Each row has a name. Each question is about the rows just above it.

nuzo: [-20 -77 -41 -31  72 -72 -23 -35 -46  76 -44  -7 -37 -38 -62]
Bevag: [ 80  20 -42 -38  81 -36  -5 -44 -38  74  73 -22 -36  75 -46]
zug: [-42 -35 -10 -12 -30 -12  48  39  40 -25  37  47 -13 -42 -13]
Bel: [-45 -44 -19 -29 -25  24  17  14  -4 -12 -39  13 -30 -41 -19]
roli: [-6 -7 -3 -5 -2 -4 -7 -5 -6 -1 82 -6 -5 -6 -6]
kif: [ 38 -27 -15 -20 -34 -10  69  -8  50 -30 -28  20 -21 -30 -19]
zagi: [ 44  14 -61 -20  42 -58  11 -34 -21  35  36  -7 -11  38 -25]
Shared by Bevag and kif: -> [20]
The one value in roli and nuzo: -> [-7]
The entry that follows [81]: -> [-36]
Right after [-29] comes -> [-25]
The one value in roli and Bel: -> [-4]
Whose row is [-20 -77 -41 -31  72 -72 -23 -35 -46  76 -44  -7 -37 -38 -62]? -> nuzo
The entry that follows [-3]: -> [-5]

kif: [-21 -25  -3 -44  45 -17  -8   4  46]
Zamo: [ -4 -29   9 -17  30  11   1 -10  -1]
rabuz: [  4 -23   9   6 -19  -3 -19  13  -7]
tavem: [-45  23   4 -58 -48   2   0  19  -7]
Sinif: [-47  39  12  11  12 -18   6   3  -2]
What comes right after [-48] in the named rows? -> [2]
What comes right after [-45] in the named rows? -> [23]
What comes right after [45] in the named rows? -> [-17]
What comes right after [-18] in the named rows? -> [6]
The entry that follows [39]: -> [12]
Right after [-44] comes -> [45]

Bevag: [-13  -3 -23  -2]
Sinif: [-23   5   1   2]
kif: [ 2  9 -5  0]
tavem: [  6   8   4 -17]
The one value in Bevag and Sinif: -> [-23]
What comes right after [5] in the named rows? -> [1]

dazen: [  9  15 -23  43  30  48 -57   9 -13 -26 -39 -58  22]
Bevag: [-21   8 -27   5  11  43 -23   3  10  54 -56 -34  36]
nuzo: [ 17 -21  -3  -5  10   9  13   9 -23 -53 -65 -12  36]
zug: [ 17 -21  -3  -5  10   9  13  55 -23 -53 -65 -12  36]
Whose row is [ 17 -21  -3  -5  10   9  13  55 -23 -53 -65 -12  36]? -> zug
Whose row is [  9  15 -23  43  30  48 -57   9 -13 -26 -39 -58  22]? -> dazen
Right after [15] comes -> [-23]
Whose row is [ 17 -21  -3  -5  10   9  13   9 -23 -53 -65 -12  36]? -> nuzo
The entry that follows [-57]: -> [9]

kif: [ 23  -7 -29 -19  -8 -22 -44  16]
rabuz: [ 48   1  -8 -52   4   9  33   0]
roli: [ 48   1  -8 -52   4   9  62   0]
dazen: [ 25   4 -40 -45 -22 -30  45  45]
zug: [ 25 -13 -40 -45 -22 -30  45  13]
Which value is in both rabuz and dazen? -> [4]
[ 25 -13 -40 -45 -22 -30  45  13] is in which row? -> zug

zagi: [ -2 -29  20 -10  11 -13]
tavem: [ 11 -42  36 -40 -52 -17]
nuzo: [  6 -37  33  11 -55  28]
Bevag: [ 10 -40  33 -29 -53  21]
Bel: [ 10 -40  33 -29 -53  -9]
zug: [-38 -37  33  11 -59 -14]
Sinif: [-14  21 -16  17 -71  -9]
roli: [  2 -17  10 -17 -60   1]
dazen: [  2 -32  10 -17 -60 -13]
Which value is in both tavem and zug? -> [11]
The one value in Bevag and Sinif: -> [21]
Shared by zug and Sinif: -> [-14]
The one value in zug and Bel: -> [33]
Shared by zug and zagi: -> [11]

rabuz: [-72 -15 -47  55 -26 -13 -17  18  59  26  38]
zagi: [-72 -15 -47  55 -26 -13 -17  18  35  39  53]
Bel: [-26  12  48 -13 -16  48 -74  71  14 -66 -38]
dazen: [ -1  12  48 -13 -16  48 -74  70  14 -66  46]
The entry that follows [70]: -> [14]
Where do [-72 -15 -47  55 -26 -13 -17  18  59  26  38] appear? -> rabuz

Bel: [  4   0  23  10  20   2 -10   2 -30  22   6  14 -21  19  42  -8 -10 -15
 -20  12  10 -25  36  -2  15 -23 -43 -17  35 -18  28 -16  -6 -12 -35  -1
  -5  20]
rabuz: [ -2   5  26  10   2   9  -4   9 -23  27 -14  16 -24  15  24 -21  -8   1
   7  10   6   4  28   8  17  -1 -49   3  23  -8  11  -5 -12 -29 -28  16
   1  27]
Sinif: [  4   8  28   4  19 -12   0  10 -24  18  10   7 -24  17  53 -19  -2 -13
  -5  17  25  12  36   5   7 -19 -49  -4  44 -18  16 -12  -9 -12 -29  -5
  14  29]
kif: [  1   2  40  18  10 -17   5  11 -16  24  -3  22 -36   4  35 -27 -18  -6
  13  16  13  11  34   6   0 -12 -41   2  33  -4  18 -16  -9 -13 -19   3
  12  28]
tavem: [ -8  11  37  18  -6  -4  -7  32 -25  10   0  11 -22  10  38 -16 -19   0
   5   6  -9  16  52  -4  18   2 -57 -10  44 -13  13 -16 -20 -42 -31  -8
  13  26]
zug: [-16  16  25  -2   2   3 -16  10 -19  27   1  20 -15  14  30 -17 -21  -3
   8  12   4  14  33   5  13  -3 -44  -5  34  -7  15 -20 -11 -26 -18   2
  -5  23]
dazen: [ -5  17  17  10  14  -7  -7  25 -32  22 -14   5 -19   9  32 -21 -22  -1
   4  17   3  18  39   2   8 -13 -53 -11  25  -3   9  -4 -20 -17 -20  14
   1  36]
roli: [-20   2  27   1   1   5  -6  16 -19   7  -6  15 -18   7  48 -24  -6  -6
   9   2   1  16  39   5  13   4 -48 -13  37  -3  23 -12  13 -18 -34   2
   8  24]
Bevag: [ 28  15  19  15  34  18   9   1 -48  30  18  10 -14  46  58  -4 -13 -22
 -60  33  34   0  31   7  19 -30 -42 -23  52 -30   5 -17 -35  -6 -42 -15
 -15  23]
nuzo: [  1  10  33   5  -2  -2  -3  19 -13  28 -15  20 -13  12  44 -23 -29  -7
  16   7   5   6  33  13   2 -13 -39 -14  47   0  12  -8 -11 -28 -24  12
  -8  37]
The entry that follows [-26]: -> [-18]
The entry that follows [-60]: -> [33]
Whose row is [  4   8  28   4  19 -12   0  10 -24  18  10   7 -24  17  53 -19  -2 -13
  -5  17  25  12  36   5   7 -19 -49  -4  44 -18  16 -12  -9 -12 -29  -5
  14  29]? -> Sinif
Where do [-16  16  25  -2   2   3 -16  10 -19  27   1  20 -15  14  30 -17 -21  -3
   8  12   4  14  33   5  13  -3 -44  -5  34  -7  15 -20 -11 -26 -18   2
  -5  23] appear? -> zug

zagi: [-50 -23  -2   7  27   6]
rabuz: [ 19  21  12 -14  -4 -23]
nuzo: [  3 -24 -26  17 -21  39]
roli: [ -3 -27 -29 -12  46  -2]
kif: [ 14 -30 -39   2 -67   9]
Sinif: [-54   6  14 -54  47  11]
What comes right after [47] in the named rows? -> [11]
The entry that follows [-12]: -> [46]

dazen: [ 38  11  28  33   6 -10   4  49 -14   1  -4  34 -29  10  30  34]
roli: [ -1  42  59   3 -12  19   7  44 -19   4   2   2  30  11  21 -10]
rabuz: [ 58  36  28  31  -1  -3  14  22 -48  24  -6  49 -29  39  52  21]
Bel: [ 11   5  34  33  -5 -25   4  41 -19   4 -15  26 -25  12  19  40]
zug: [-11   3  51   6 -18 -39  15  22 -13  15 -12   2  17   9  10 -10]
Zamo: [ 41  48  69  27   4 -17  21  38 -48  -1 -16  41 -20  32  36  40]
Sinif: [-11  26  35   3 -18 -39  14  23 -12  24 -13   5   2   9  10  -9]
Bevag: [ 58  66  75  33   7 -10  19  30   3   4 -16  49 -28  40  54  39]
nuzo: [ 49  66  68  11   7  28  16  41 -20  -6  -2  12  20  26  38  -1]
tavem: [ 35  56  66   5   6  28  17   0 -24  -5   2  13  30  18  40  -9]
kif: [ 55  61  75  18   6   4  21  49 -35  -6 -11  22  13  40  54  15]
The one value in rabuz and zug: -> [22]
The one value in Sinif and Bevag: -> [3]
The entry that follows [55]: -> [61]
Shared by nuzo and Sinif: -> [26]

dazen: [ 22 -28 -76   2]
Bevag: [ 33  57 -56 -29]
Bel: [20 22 21 13]
kif: [42 22 42 21]
Shared by dazen and kif: -> [22]
The row with [42 22 42 21] is -> kif
Whose row is [ 33  57 -56 -29]? -> Bevag
The entry that follows [-56]: -> [-29]
Which value is in both dazen and Bel? -> [22]
Right after [-28] comes -> [-76]
Which value is in both kif and dazen? -> [22]

kif: [-10  -9   1 -15   7 -18  -8 -13  -3  -6   5 -10  24 -15 -17 -11  25  22
 -13  28  -7  -1  31  30   4  -1 -15 -14 -14 -17  -6  -2  12  19  12  25
  27  26   6 -10 -12  -7  -1  21 -23 -13   3 -28   4]
nuzo: [-42 -15  11 -38  42 -20 -26 -22 -17 -35  39 -24 -22 -27 -29 -29 -23 -24
 -30 -16 -25  -2   2  23  41  38 -25  -9 -21 -34 -33  37  40 -26  42 -24
 -22 -23  41 -16 -19 -31  33 -30 -40 -23   3 -61  41]
roli: [ -5  -8  11  12  -9 -15  17  -2 -16  -9  -6  18  -3  -3  -5  -4  -4  -2
  -6  -5  16 -13  -8 -10  -7  -5  -3  19  -3  -8  -4 -12 -13  -2  -9  -3
  -4  -4  -8  -1  -2  24   0  -6 -12  20  10   4  -7]
Zamo: [ -5  20  11  12  -9 -15  17  -2 -16  -4  -6  18  -3  -3  -5  -4  -4  -2
  -6  -5  16 -13  -8 -10  -7  -5  -3  19  -3  -8  -4 -12  23  -2  -9  -3
  -4  -4  -8  -1 -13 -12  36 -14 -15   4  12 -28  35]
Whose row is [ -5  20  11  12  -9 -15  17  -2 -16  -4  -6  18  -3  -3  -5  -4  -4  -2
  -6  -5  16 -13  -8 -10  -7  -5  -3  19  -3  -8  -4 -12  23  -2  -9  -3
  -4  -4  -8  -1 -13 -12  36 -14 -15   4  12 -28  35]? -> Zamo
Whose row is [-10  -9   1 -15   7 -18  -8 -13  -3  -6   5 -10  24 -15 -17 -11  25  22
 -13  28  -7  -1  31  30   4  -1 -15 -14 -14 -17  -6  -2  12  19  12  25
  27  26   6 -10 -12  -7  -1  21 -23 -13   3 -28   4]? -> kif
Whose row is [-42 -15  11 -38  42 -20 -26 -22 -17 -35  39 -24 -22 -27 -29 -29 -23 -24
 -30 -16 -25  -2   2  23  41  38 -25  -9 -21 -34 -33  37  40 -26  42 -24
 -22 -23  41 -16 -19 -31  33 -30 -40 -23   3 -61  41]? -> nuzo
[ -5  -8  11  12  -9 -15  17  -2 -16  -9  -6  18  -3  -3  -5  -4  -4  -2
  -6  -5  16 -13  -8 -10  -7  -5  -3  19  -3  -8  -4 -12 -13  -2  -9  -3
  -4  -4  -8  -1  -2  24   0  -6 -12  20  10   4  -7] is in which row? -> roli

Bevag: [  9 -68  59 -30   9  14   8]
tavem: [  9 -68  59  10  29   9  34]
Zamo: [  9 -68  59 -30  29  14   1]
Where do [  9 -68  59  10  29   9  34] appear? -> tavem
The row with [  9 -68  59 -30   9  14   8] is -> Bevag
Which row holds [  9 -68  59 -30  29  14   1]? -> Zamo

Bevag: [ 23  12  13 -26 -27 -16 -26  -9  -5  21  -5  19  26 -16 -37]
Bel: [  2 -26 -33  22 -10 -10 -10  -4   9 -30  -4 -32 -12 -11  -3]
dazen: [-17 -19  13   7  26  43 -32  48  19  18  49  22 -19 -42 -19]
nuzo: [ -7 -64 -75  58  -6  -8 -18   3  18 -61   3 -73 -39 -26   3]
Sinif: [-4 -7 -8 -1 -4 -4 -5 -4 -3 -7 -4 -8 -6 -5 -4]
roli: [ -7 -64 -75  58  -6  69 -18   3  18 -61   3 -73 -39 -26   3]
rabuz: [ 63  21  24 -39 -57 -28 -61  -7  52 -14   1  39  62 -39  69]
tavem: [  5  28  25 -21  -1  -4  16 -10 -11  20 -10  22  18  20   6]
zagi: [ -1 -10 -10   2  -6  -4  -9  -1   3 -10  -1  -9  -5  -9  -7]
kif: [-14  -2  -9   3   6  -5  19 -11 -20  -1 -13 -15 -13  16  21]
zug: [  1  -3  -2  -7  -8  -5 -11  -3   1  -5  -2   0   0  -9 -12]
Whose row is [ -7 -64 -75  58  -6  -8 -18   3  18 -61   3 -73 -39 -26   3]? -> nuzo
Whose row is [-17 -19  13   7  26  43 -32  48  19  18  49  22 -19 -42 -19]? -> dazen
Which value is in both Sinif and Bevag? -> [-5]
The entry that follows [-21]: -> [-1]

Zamo: [-10   2  37  -7  24  26 -11  21  -9  38  -8  -4  28 -13   9  12  15   8
  26  20  16   8   2  -8  -4  -3  26   2 -34  21 -21 -12  20 -14  17  11
 -65  20 -13 -31  25  30  -9  49 -22  -8 -29  34  -7  14   2  -6  32   5
  29  -1  50 -18  -9 -12]
Bevag: [-12  -6   4   1  17   8   1  -1   6  11   0  -3  17  -7   1  -3   1  -7
   2  -5  15   8  -7   0  -4  -6  -8   6 -10  12  -1   0   2   4  11   5
 -15   7  -5  -2   4   1  -9  17   2   2  -3   6   5   6   6  -1  -1  -2
  12   5  10   0 -10   2]
kif: [-14  -1  28  -8  29  33 -12  12  13  23   2  -1  26 -12   7  -2   3  -3
   1  16  17  18  -6 -10 -13  -6  15 -15 -27  27   1   5  16  -9   3   5
 -26  24  -6 -22  10  25  -8  30   5  -1  -6  27  -6  13  12   1  18   3
  15  -5  25 -19 -12  -2]
tavem: [ -2   2  28  -9  18  13 -13  14   7  20   0   2  20  -8   7   1   4   2
  21  19  11  12  -1 -10 -11  -3  21 -19 -24  21   0   4  17 -12  -4   3
 -25  21  -4 -24  11  26  -3  23   1  -2  -7  27  -8  10   8   1  22   5
  11  -9  23 -20  -6  -3]
rabuz: [-12  -5   6   0  17   7   0  -1   8   9   2  -2  16  -6   2  -4   0  -7
   2  -4  14   9  -7  -1  -7  -6  -8   3  -9  12   1   3   3   4   7   4
  -9   8  -4  -2   3   2  -8  16   5   2  -1   6   5   6   8   1  -1  -3
   9   5   8  -1 -10   3]
nuzo: [-10  -4   4   2  15   9   2   1   1  14  -3  -4  16  -6   0   3   4  -5
   3  -5  14   3  -6  -1  -2  -5  -6  12 -10  10 -11  -8   1   3  14   7
 -24   5  -8  -3   7  24  -9  21  -3   1  -8   6   5   6   3  -3   2  -2
  15   3  16   1  -9   0]
Sinif: [-17  -5  24  -3  32  25  -4  14   2  33  -7  -6  36 -14   5   8  13  -5
  19   5  24  11  -7  -4  -7  -8   8  10 -31  25 -19 -11  12  -3  24  12
 -53  19 -16 -23  22  19 -15   0  -7  -1 -17  27   4  15   8  -5  22   0
  33  -4  37  16 -18  -2]
Which row holds [-12  -6   4   1  17   8   1  -1   6  11   0  -3  17  -7   1  -3   1  -7
   2  -5  15   8  -7   0  -4  -6  -8   6 -10  12  -1   0   2   4  11   5
 -15   7  -5  -2   4   1  -9  17   2   2  -3   6   5   6   6  -1  -1  -2
  12   5  10   0 -10   2]? -> Bevag
The row with [-17  -5  24  -3  32  25  -4  14   2  33  -7  -6  36 -14   5   8  13  -5
  19   5  24  11  -7  -4  -7  -8   8  10 -31  25 -19 -11  12  -3  24  12
 -53  19 -16 -23  22  19 -15   0  -7  -1 -17  27   4  15   8  -5  22   0
  33  -4  37  16 -18  -2] is -> Sinif
Which row holds [-10   2  37  -7  24  26 -11  21  -9  38  -8  -4  28 -13   9  12  15   8
  26  20  16   8   2  -8  -4  -3  26   2 -34  21 -21 -12  20 -14  17  11
 -65  20 -13 -31  25  30  -9  49 -22  -8 -29  34  -7  14   2  -6  32   5
  29  -1  50 -18  -9 -12]? -> Zamo
The entry that follows [-25]: -> [21]
Whose row is [-14  -1  28  -8  29  33 -12  12  13  23   2  -1  26 -12   7  -2   3  -3
   1  16  17  18  -6 -10 -13  -6  15 -15 -27  27   1   5  16  -9   3   5
 -26  24  -6 -22  10  25  -8  30   5  -1  -6  27  -6  13  12   1  18   3
  15  -5  25 -19 -12  -2]? -> kif
Right after [-16] comes -> [-23]

zagi: [ -9   0  64  43 -16 -30]
Sinif: [ 10  13  -8  -7  44 -18]
kif: [ 10  13  -6  -7  44 -12]
nuzo: [ 44  64 -17 -23  38  -6]
Shared by nuzo and zagi: -> [64]
The entry that follows [38]: -> [-6]
What comes right after [-16] in the named rows? -> [-30]
The entry that follows [0]: -> [64]
Shared by zagi and nuzo: -> [64]

dazen: [ 56 -17  40  -7  30 -33 -24  25]
rabuz: [-67  51  42 -28 -26 -53 -28  29]
Zamo: [-14 -29  16  35  -2  -4 -28   2]
zagi: [-10 -29  -3  22 -35   1 -48 -21]
Sinif: [ -9   5   4  -1  -2   2 -11   0]
tavem: [-67  15  42 -28 -26 -53  -7  16]
Bevag: [-46 -23  -1  27 -49  69 -28  29]
nuzo: [-14  11  16  35  18  20   0  33]
roli: [-8  6 10 22 10 13  0 21]
The entry that follows [-23]: -> [-1]
Shared by nuzo and Sinif: -> [0]
The entry that follows [51]: -> [42]
What comes right after [18] in the named rows? -> [20]

zagi: [ 40 -20   3  12  14 -20]
dazen: [ 1  5  8 -3  8 -7]
zug: [ 40 -20   3  12   2  -4]
nuzo: [-21  41   2  11 -17   4]
Zamo: [-8 -9 -5  3 16 -7]
Bevag: [ 13  14   3  -5 -19   5]
Sinif: [ 15  -3  -3   5 -24  -6]
What comes right after [-19] in the named rows? -> [5]
Which value is in both zug and Bevag? -> [3]
Where do [ 15  -3  -3   5 -24  -6] appear? -> Sinif
The entry that follows [-9]: -> [-5]
Shared by Bevag and dazen: -> [5]

Bel: [ 5 16  5 20 32 39  9 26]
zug: [ 6 18  6 16 18 14 14 32]
dazen: [ 4 76  5 24 18 16  8 62]
roli: [23  8 31  9  7  5 11  8]
nuzo: [24  4 10  7 17  6 16  7]
zagi: [15 80  7 11  5  3  9  8]
Bevag: [ 9  7 25 10 18 13 12  8]
Zamo: [11  5 20 15 16 23  9 10]
kif: [ 6  4  9 10 33 26 13  9]
rabuz: [33 27 12 13 32 16 11 17]
tavem: [ 4  3  5  6 37 25 18 16]
Shared by zug and kif: -> [6]
Which value is in both roli and tavem? -> [5]
The one value in Bevag and Bel: -> [9]
Whose row is [ 5 16  5 20 32 39  9 26]? -> Bel
The one value in roli and kif: -> [9]
The row with [ 4 76  5 24 18 16  8 62] is -> dazen
What comes right after [39] in the named rows? -> [9]

zagi: [ -4  28   9  17  54  20   0   9   7  -6  -1   7   0 -20  -5   1 -16]
nuzo: [  3   8   0   4  -2   2   9   9  12 -70  -1  -3   6  -4  -1   2 -71]
dazen: [ -6  -5   9  29  68  26  15  15  16  -6  -1   3   8  12 -22  -3  14]
Bevag: [  2 -31 -20 -27 -71 -35 -16 -12 -30  10   4  -1 -13  30  21  -3  -4]
Right after [29] comes -> [68]
Whose row is [ -4  28   9  17  54  20   0   9   7  -6  -1   7   0 -20  -5   1 -16]? -> zagi
Right after [-12] comes -> [-30]
The entry that follows [10]: -> [4]

